Look-ups in named tables: a row name and a column name give one cell, copied from the table.

rom:
	beda	bugavek	tefeduz	lepu	duv	zereb	rukufu	muda	bir
bafud	55	67	40	47	69	62	98	54	56
roko	73	35	43	44	61	51	34	47	28
ris	41	29	75	64	60	96	29	49	52
tafep	53	52	60	61	41	53	20	82	71
lutegis	46	34	80	67	70	63	37	25	33
fipodaz	71	58	33	61	57	44	28	82	24
lig	50	37	60	46	50	95	52	59	80

lig, duv => 50
ris, beda => 41
roko, zereb => 51
roko, bir => 28
bafud, duv => 69
lutegis, lepu => 67
tafep, beda => 53
Which row has the largest duv? lutegis

Table gok
         det  vizuka  dekugem
sigodil   41     176       43
rafak     24     130      196
rem       38     162       56
peb      199     209      219
kunevi    19      91      231
bol       26      92      143
lef      252     237      148
tuzafa   215      61      148
kar       53     253       24
gusovop   37      79      238
vuv      241      86      184
kevarof  152     218      165

kevarof, vizuka => 218
kunevi, det => 19
rem, dekugem => 56
gusovop, det => 37
rafak, vizuka => 130
bol, dekugem => 143
Row with the largest vizuka: kar

vezeg.csv
,fil,lig,vegek,panid,tes,fif,dabuvo,bog,sog,pas
fifet,90,124,90,165,133,116,163,221,43,137
kat,48,181,47,166,184,84,206,167,94,181
mav,72,171,76,203,173,111,149,139,135,172
zel,151,33,151,241,28,111,185,191,120,36
lak,122,152,117,86,148,107,202,147,130,145

What is the bog of lak in vezeg? 147
What is the pas of fifet in vezeg? 137
What is the dabuvo of mav in vezeg? 149
What is the fif of fifet in vezeg? 116
What is the panid of zel in vezeg? 241
What is the pas of lak in vezeg? 145
What is the sog of zel in vezeg? 120
What is the fil of zel in vezeg? 151
What is the bog of kat in vezeg? 167
What is the sog of kat in vezeg? 94
What is the vegek of mav in vezeg? 76
What is the tes of kat in vezeg? 184
What is the dabuvo of kat in vezeg? 206
What is the fil of kat in vezeg? 48
What is the tes of zel in vezeg? 28
What is the sog of fifet in vezeg? 43
What is the vegek of lak in vezeg? 117
What is the bog of fifet in vezeg? 221
Which row has the largest fil? zel

bimi:
,varogep,pof
kedi,9.1,0.5
lum,6.6,6.4
kof,4.7,4.0
gemad,6.4,2.7
fiku,7.4,5.2
lalo,6.7,2.3
vov,3.1,8.8
latom,5.8,3.6
temep,4.7,9.9

kof, varogep => 4.7
latom, varogep => 5.8
fiku, pof => 5.2
gemad, varogep => 6.4
temep, varogep => 4.7
lum, pof => 6.4
kedi, varogep => 9.1
vov, pof => 8.8
kof, pof => 4.0
kedi, pof => 0.5
vov, varogep => 3.1
gemad, pof => 2.7
temep, pof => 9.9
lalo, varogep => 6.7
lalo, pof => 2.3

murobe.tsv
	digigi	fize	kolit	tozif	zab
fufeto	27.87	-1.20	-50.76	65.71	19.38
rud	0.80	-4.29	97.04	31.40	-11.16
potezal	43.30	-3.76	-28.27	91.75	78.09
zep	-39.25	-4.73	14.89	-6.48	28.35

kolit of fufeto = -50.76
digigi of rud = 0.80
zab of fufeto = 19.38
tozif of potezal = 91.75
fize of potezal = -3.76
zab of potezal = 78.09

Table vudegaf
	mir	denizop	gaz	dukanap	vigine	dopima	nepunu	dabe
savem	108	127	189	163	22	188	139	242
lukoma	67	110	131	109	123	149	228	169
katesad	228	207	172	122	178	191	88	131
temub	195	66	166	143	179	136	87	111
kugo	96	215	62	176	138	139	117	87
dedola	107	125	192	157	38	182	144	246
sanir	212	85	180	110	182	117	90	114
sunul	176	185	148	107	166	100	130	113
mube	147	148	182	174	79	196	123	221

denizop of katesad = 207
mir of sanir = 212
dopima of savem = 188
mir of dedola = 107
dabe of kugo = 87
dabe of mube = 221
dopima of sanir = 117
dabe of dedola = 246
nepunu of kugo = 117
dopima of katesad = 191
vigine of sunul = 166
dabe of sunul = 113
nepunu of mube = 123
dukanap of sunul = 107
dukanap of savem = 163
dukanap of katesad = 122

lirisof =
	marigel	dipav	pato
renor	0.3	0.4	0.1
vesonem	0.5	0.6	1.0
vugiz	0.6	0.1	0.1

renor, dipav => 0.4
renor, pato => 0.1
vesonem, dipav => 0.6
vugiz, marigel => 0.6
renor, marigel => 0.3
vesonem, marigel => 0.5
vesonem, pato => 1.0
Row with the largest marigel: vugiz

zopuda =
|  | ter | dedu | natef | ruzisut | mulupul | ger | zez | zoniz | doz |
|---|---|---|---|---|---|---|---|---|---|
| somit | 641 | 511 | 580 | 675 | 613 | 554 | 516 | 540 | 556 |
| mimuren | 165 | 461 | 795 | 616 | 133 | 836 | 523 | 920 | 567 |
| diniruf | 791 | 519 | 749 | 399 | 724 | 422 | 539 | 528 | 624 |
| fomi | 643 | 551 | 552 | 503 | 720 | 568 | 652 | 543 | 770 |

What is the dedu of fomi in zopuda? 551
What is the mulupul of mimuren in zopuda? 133
What is the natef of mimuren in zopuda? 795
What is the zoniz of mimuren in zopuda? 920
What is the doz of mimuren in zopuda? 567
What is the ger of mimuren in zopuda? 836
What is the ruzisut of somit in zopuda? 675
What is the mulupul of somit in zopuda? 613
What is the doz of diniruf in zopuda? 624
What is the doz of somit in zopuda? 556
What is the zoniz of fomi in zopuda? 543
What is the zoniz of diniruf in zopuda? 528
What is the ter of fomi in zopuda? 643
What is the zez of fomi in zopuda? 652
What is the zoniz of somit in zopuda? 540
Which row has the largest ruzisut? somit

rur =
,detipe,batafem,gal,led,deza,bub,loguk,leved,zelof
bar,5290,3744,2690,5673,5373,3978,3898,3742,3971
doter,3976,6490,3198,5232,3987,8073,4432,4878,1818
vak,8571,5089,4154,3632,6073,4522,3828,7099,4438
zaf,2052,6165,4012,6294,5291,7200,4086,4046,7313
roburis,2505,5975,7137,4447,5350,6988,5287,3389,8807
mukun,4121,4646,7244,6064,5473,6575,3537,4371,5062

What is the batafem of roburis in rur? 5975
What is the led of mukun in rur? 6064
What is the deza of bar in rur? 5373
What is the gal of bar in rur? 2690
What is the gal of zaf in rur? 4012
What is the led of roburis in rur? 4447
What is the batafem of vak in rur? 5089
What is the batafem of zaf in rur? 6165
What is the batafem of mukun in rur? 4646
What is the detipe of doter in rur? 3976
Which row has the largest gal? mukun

sar =
|  | fom | goso | kuf | nikunep | mib | goris | surur | zipe | pez |
|---|---|---|---|---|---|---|---|---|---|
| povab | 175 | 131 | 122 | 50 | 150 | 158 | 138 | 153 | 160 |
| giros | 227 | 89 | 196 | 21 | 96 | 231 | 114 | 135 | 97 |
| gilagem | 131 | 63 | 112 | 174 | 134 | 118 | 44 | 162 | 178 |
| zim | 159 | 88 | 165 | 146 | 164 | 157 | 104 | 230 | 190 |
| zukar | 219 | 113 | 59 | 122 | 81 | 198 | 224 | 116 | 154 |
| tilupef | 71 | 122 | 101 | 213 | 174 | 95 | 208 | 240 | 181 |
| pamod | 150 | 165 | 120 | 134 | 119 | 171 | 92 | 26 | 167 |
| gefegap | 66 | 103 | 58 | 209 | 141 | 116 | 204 | 127 | 45 |
| suv | 91 | 34 | 224 | 151 | 108 | 149 | 108 | 167 | 25 |
| lalotu | 169 | 101 | 106 | 109 | 63 | 153 | 213 | 141 | 176 |
| pef | 154 | 118 | 128 | 50 | 56 | 172 | 180 | 99 | 98 |

zipe of gilagem is 162
kuf of pef is 128
goso of pamod is 165
kuf of tilupef is 101
fom of tilupef is 71
zipe of pamod is 26
pez of suv is 25
goris of gefegap is 116
fom of pef is 154
kuf of gefegap is 58
nikunep of zukar is 122
goso of povab is 131
goso of gilagem is 63
mib of gefegap is 141
mib of suv is 108
surur of lalotu is 213
pez of tilupef is 181
nikunep of pamod is 134
Which row has the largest kuf? suv

